Here is a tiny trained network, its code and every weight. The questions are about switching its units off for an input and a target symbol, where a switched-off unit gives its printed mean instead of its output.

import numpy as np


def w(rows, s, z=0):
    codes = np.array(rows[::2]) - 128.0
    scale = np.full(codes.shape[1], s)
    scale[-1] = z or s
    return codes * scale


def f(y):
    return y / 2 * (1 + np.tanh(0.7978845608 * (y + 0.044715 * y**3)))


def softmax(a):
    e = np.exp(a - a.max(-1, keepdims=True))
    return e / e.sum(-1, keepdims=True)


def log_softmax(a):
    a = a - a.max(-1, keepdims=True)
    return a - np.log(np.exp(a).sum(-1, keepdims=True))


def net(x, mask):
    ids = ['αγδζλσφω'.index(c) for c in x.split()]
    T = len(ids)
    res = E[ids] + P[:T]
    r = res
    for j in range(2):
        rows = slice(2 * j, 2 * j + 2)
        q, k, v = (r @ M[0][rows].T for M in (Q, K, V))
        z = softmax(np.where(np.tri(T) > 0, q @ k.T / 2**0.5, -1e9)) @ v
        o = O[0][rows]
        res = res + np.where(mask[j], z, o[:, -1]) @ o[:, :-1]
    y = f(res @ A[0][:, :-1].T + A[0][:, -1])
    res = res + np.where(mask[2:10], y, B[0][:, -1]) @ B[0][:, :-1]
    return log_softmax(res[-1] @ U[:, :-1].T + U[:, -1])


Q, K, V, O, A, B = {}, {}, {}, {}, {}, {}
E = w([
[131,83,88],'α',
[146,98,150],'γ',
[104,251,129],'δ',
[157,99,111],'ζ',
[138,100,138],'λ',
[161,107,100],'σ',
[102,76,114],'φ',
[160,79,120],'ω',
],0.025)
P = w([
[248,160,87],'0',
[107,110,124],'1',
[114,114,136],'2',
[114,112,134],'3',
[112,113,132],'4',
[110,110,132],'5',
[110,111,132],'6',
[110,112,129],'7',
[109,111,129],'8',
[107,112,127],'9',
[107,109,127],'10',
[108,110,125],'11',
],0.012)
Q[0] = w([
[156,112,251],'h0',
[52,78,100],'h0',
[222,9,74],'h1',
[41,71,218],'h1',
],0.016)
K[0] = w([
[88,83,109],'h0',
[180,230,126],'h0',
[249,172,82],'h1',
[111,255,88],'h1',
],0.016)
V[0] = w([
[74,246,132],'h0',
[184,187,132],'h0',
[126,151,14],'h1',
[86,20,90],'h1',
],0.014)
O[0] = w([
[54,117,141,2],'h0',
[131,137,166,163],'h0',
[125,169,3,236],'h1',
[25,68,78,119],'h1',
],0.018,0.01)
A[0] = w([
[36,96,24,74],'n0',
[120,3,80,219],'n1',
[216,25,96,128],'n2',
[167,18,163,5],'n3',
[91,209,57,184],'n4',
[106,159,66,29],'n5',
[177,233,82,172],'n6',
[6,218,88,155],'n7',
],0.011,0.0024)
B[0] = w([
[125,34,162,250],'n0',
[254,95,151,207],'n1',
[128,223,182,250],'n2',
[8,164,246,144],'n3',
[71,172,177,215],'n4',
[77,126,125,198],'n5',
[31,38,92,244],'n6',
[182,244,114,169],'n7',
],0.0079,0.026)
U = w([
[34,72,133,172],'α',
[99,151,211,118],'γ',
[8,113,198,35],'δ',
[91,184,80,255],'ζ',
[122,155,137,224],'λ',
[28,186,90,92],'σ',
[128,69,191,4],'φ',
[179,176,80,109],'ω',
],0.011,0.0033)

Each question gives the input, a string of symbols that net reads in full, and the target symbol t.
The units are the heads (2 rows each of Q, K, V and O) and the neurons (one row each of A and B). Each row of codes is followed by its name. A weight is (code - 128) times the scale printed after its matrix; where a second scale follows, it is the last column's (O, A, B and U).
mask holds one flag per unit, heads first, then neurons. A switched-off unit (its flag False) gives its mean, the last column of its rows in O or B, instead of its output. The means were averaged over made-up inputs and are rounded, as every weight is.
A unit's drop is (log p(t) with every unit on - log p(t) with that unit switched off) / (log p(t) with every unit on - log p(t) with every unit switched off).
The circuit of an input: a set's keep is (log p(t) with only the set's units on - log p(t) with every unit switched off) / (log p(t) with every unit on - log p(t) with every unit switched off). Starting from all 10 units, units are removed one at a time, each time the one whose removal leaves the highest keep (on an exact tie, the one counted first), for as long as the keep stays at least 0.8.
units of the circuit, in order: the units of the circuit, biggest drop first
most important unit: the unit with the biggest drop
top k neurons: the k neurons with the biggest drops, biggest first
drop of u: that unit's drop, to one decimal
input δ σ γ γ δ α ω σ, target δ: most important unit	h0
input γ α ω ζ α α φ, target γ: top 3 neurons	[n6; n3; n0]
input σ α ω λ ω ζ α ω γ, target σ: units of the circuit, in order	[n0; n1]
input σ σ ω α α α ω φ, target σ: units of the circuit, in order	[h1; n0; n1]
input φ ω φ ζ σ γ σ ζ γ φ, target φ: top 3 neurons	[n1; n6; n0]
input φ α γ γ α φ α α φ, target φ: units of the circuit, in order	[h1; n0; n1; n6]
input γ ω α α ω γ α λ, target γ: units of the circuit, in order	[h1; n6]
input α α σ α ω α α δ α φ, target γ: units of the circuit, in order	[h0; h1; n6]
input ω γ γ α ζ φ, target ω: units of the circuit, in order	[h0; n0]
input δ α γ α α γ, target ω: top 3 neurons	[n0; n4; n5]
input φ α δ γ φ φ α φ γ γ α, target δ: top 2 neurons	[n0; n7]
input γ α γ γ ζ ζ λ ω ω α δ γ, target ω: top 4 neurons	[n0; n4; n3; n5]
input ω σ λ ζ, target ω: units of the circuit, in order	[n0; h0]
input ζ ω φ ω, target ζ: units of the circuit, in order	[n0]
input ζ α α λ α γ δ γ α, target δ: top 2 neurons	[n0; n2]
input α α α γ λ γ φ α ζ ω, target α: top 2 neurons	[n0; n5]
input σ γ α γ α, target σ: top 3 neurons	[n0; n1; n6]
input φ α ζ φ φ φ α φ γ, target φ: top 3 neurons	[n1; n0; n6]
input φ ζ σ α ζ α ω σ, target φ: units of the circuit, in order	[h1; n1; n0; n6]
input ζ γ γ ω ζ α ζ λ, target ζ: top 2 neurons	[n0; n1]
input ω φ ζ, target ω: units of the circuit, in order	[h0]
input α ω ω α, target α: top 3 neurons	[n0; n6; n5]
input ω γ φ γ α γ α ω, target ω: units of the circuit, in order	[n0; h0]
input ζ γ ω ζ γ φ λ φ, target ζ: top 3 neurons	[n0; n1; n3]
input φ φ γ α γ α γ φ γ, target φ: top 4 neurons	[n1; n6; n0; n7]
input γ α γ ζ ω φ α γ α γ φ λ, target γ: top 3 neurons	[n3; n6; n0]
input ω α γ ω ζ α, target ω: drop of n3	0.0
